[  1   3 -12 -12   1   2 -10   5   6   1 -10   3 -11   3 -10   8   9   2
  -1   1   5   1  14  10   3   1  -4] : N + G
[  2   8 -53 -22   7  14 -17  19   9   1 -13  -8 -15  24  -8  -1  -4  -4
 -12 -12  10  -6   1  26   2 -16 -13] : L + G
[ -1  10 -12  -8 -10  -1  10 -11   3  -5   0   3   4   2  -7  -9  -5  -8
   1 -14 -11  -5 -13   5   7  17   6] : D + H
[ -7  11 -24 -14   3  -6  -2 -13  14  -4 -11  12  24  10  -8  -3  22 -10
   8 -13  -5   0 -24  14   4  17   6] : L + G
[ -4   6   1  -6  -2  -5   7 -17   5  -3   0  15  12  -5  -4  -5  13  -8
   5 -10  -7   2 -18  -3   7  35  10] : D + G
[ 10   7 -47 -29   4  13  -3  15  13  -1 -11 -13 -31  21  -9  -7 -20  -4
  -4 -16   0 -18   3  17   8 -34  -5] : L + Z
[-10  15 -37 -22   4  -4  -5 -10  13  -7 -10  13  17  10 -11  -9  34 -19
   2 -27  -8   0 -25   5   9  30  15] : D + G
[  6  -2 -43 -18  -6  -4  10  -2  19   1 -10  -2  -1  17  -3  -9 -11  -9
  -2   9 -11 -14  -4   3   6  -8   4] : L + H
[ -4  -5 -26   0  -5 -14   0 -13  19  -7 -13   8  32   5   2  -6  20 -20
   6  -5  -5   1 -16   6   2  20   0] : L + G
[  0  -2 -22  -2   4   0   8   1   7  -6  -3  -3   6   1   4 -10  -4  -8
   3  -5 -15 -16  -3   0  -2 -11   1] : J + Z
[ -4   0 -40 -16   4   2  -2  -3  17   2 -13 -10   4  21   1  -3   2 -10
   2  -9  -5 -10 -13  11   3 -12  -3] : J + H
[  5  12 -23 -15   2   5  -1  18  -2   3   7   6 -22  -1 -17  -3  -7   3
 -14 -26   2  -2  -2   7   4  20  11] : D + G
[-10  12 -55 -24   7  -8  -6  -9  25 -14 -16   9  39  19  -6  -4  27 -16
   7 -29  -5  -7 -40  23   0  17   2] : J + G
[-10  15 -42 -30   5  -4 -11  -6  19  -7 -15   8  27  12 -17  -3  26 -20
   7 -36  -8  -2 -29  17   8  30  13] : D + G
[ 10  19 -73 -36   8  11 -15  32   8   4  -5  -8 -30  19 -25  -5 -12   3
 -20 -32   4 -12   0  24   7  -6   0] : J + G
[ -4  19 -26 -28   1   2 -13   3   4   3  -5   8 -20   6 -13   3   5  -4
  -4 -24   5   5 -12  15   7  20   9] : D + G
[-11  13 -24 -33  10   0  -2 -15  16  -8 -15  14   6  10  -7  -7  19 -13
   7 -27   3  -4 -26  12   7   4  11] : D + H
[ 10  13 -39 -16  11   8  -8  26   2   2  10  -6 -41  10 -20  -1  -9   6
 -17 -20   5  -4  11  15   8   9  -2] : D + G
[  4  11 -44 -27   3   6 -18   1  16   0 -11   3  -3  21  -3  -2  11 -10
  -2 -18   5   0  -8  26   6  -6  -7] : J + G

[  7  10   5  -5 -20   4  15   0   1   4  -1  -2  10   3   7  -7  10  10
  -8   4 -20  -4   4  -7  18   0   1] : nuzav + (90)
[-11 -20   2  -5   0 -12   4  14   7  -6   8   1   7 -19  -7  16  -1 -16
 -15  12 -18  18   4   2   3  -4   0] : Gones + (95)
[ 10 -10  -5  -4  -5  -8   8  -4  -4   7 -12   3  13   6   8  -9  -1  14
  -4   0 -17  -3 -17   9  12  -8   5] : Gones + (90)
[ -2   1   7   5   5  -7   2   2  -7  -1  -4  -1   1  -9  20   6   9   7
   6   6 -17  -8   1  -5  11   2   3] : nuzav + (90)
[ -4   3  10   3  -4  -1  -3   1   7   1  -6   8  12  -5  19  -7   8   6
   3   4 -10  -4   2  -3  15   4   2] : nuzav + (90)
[ -2 -10 -10  -6  -2 -13   3  -6 -11  -2   3   3  13   8  -4  -6   3   7
 -12   3 -20   4  -1   6  13 -12   2] : Gones + (90)
[  5  -9  -5  -4  -4  -3  -1  -3   2   3  -6   0  10  -1   4  -6  -1   9
  -8   4 -14   0   7 -18  10   5  -8] : Gones + (90)
[ -6 -16 -10  -5  -7 -17  -6  -1   4  -1  45   2  14 -19   0  11   2  -9
 -15  10 -30  12   8   5   5 -13   5] : Gones + (95)
[-10  -3   8  -1  -4   4   6   8   7   3  12  -2  -8 -11  20   3   5   7
   1  10 -17   5   6 -23   8   2   0] : nuzav + (90)
[  1  -8  -9  -2  -5  -7   8 -18  -3  -2  -1  -2   3  -9  -3  11   4  -4
 -13  11 -19  -2   4   6  -6 -11   2] : Gones + (95)
[ -4  -4   5  -6  -5  -6   4   4  -6  -1  -7   4   1 -15  13   1   0   3
  -6   5 -18  -9   4  -2  10   0   1] : Gones + (90)
[-12 -11 -13  -2   2  -8   1  -5   5   0   0   6   2 -21 -10  12   1  -4
 -12   8 -13  18   8   3   0  -6  -4] : Gones + (95)
[  8 -10  -3  -9  -6  -6  -2  -7  -6  -5 -13   3   7  -1  11 -11   3  16
  -6   8 -11   4  -3  -4  26 -10  -5] : Gones + (90)
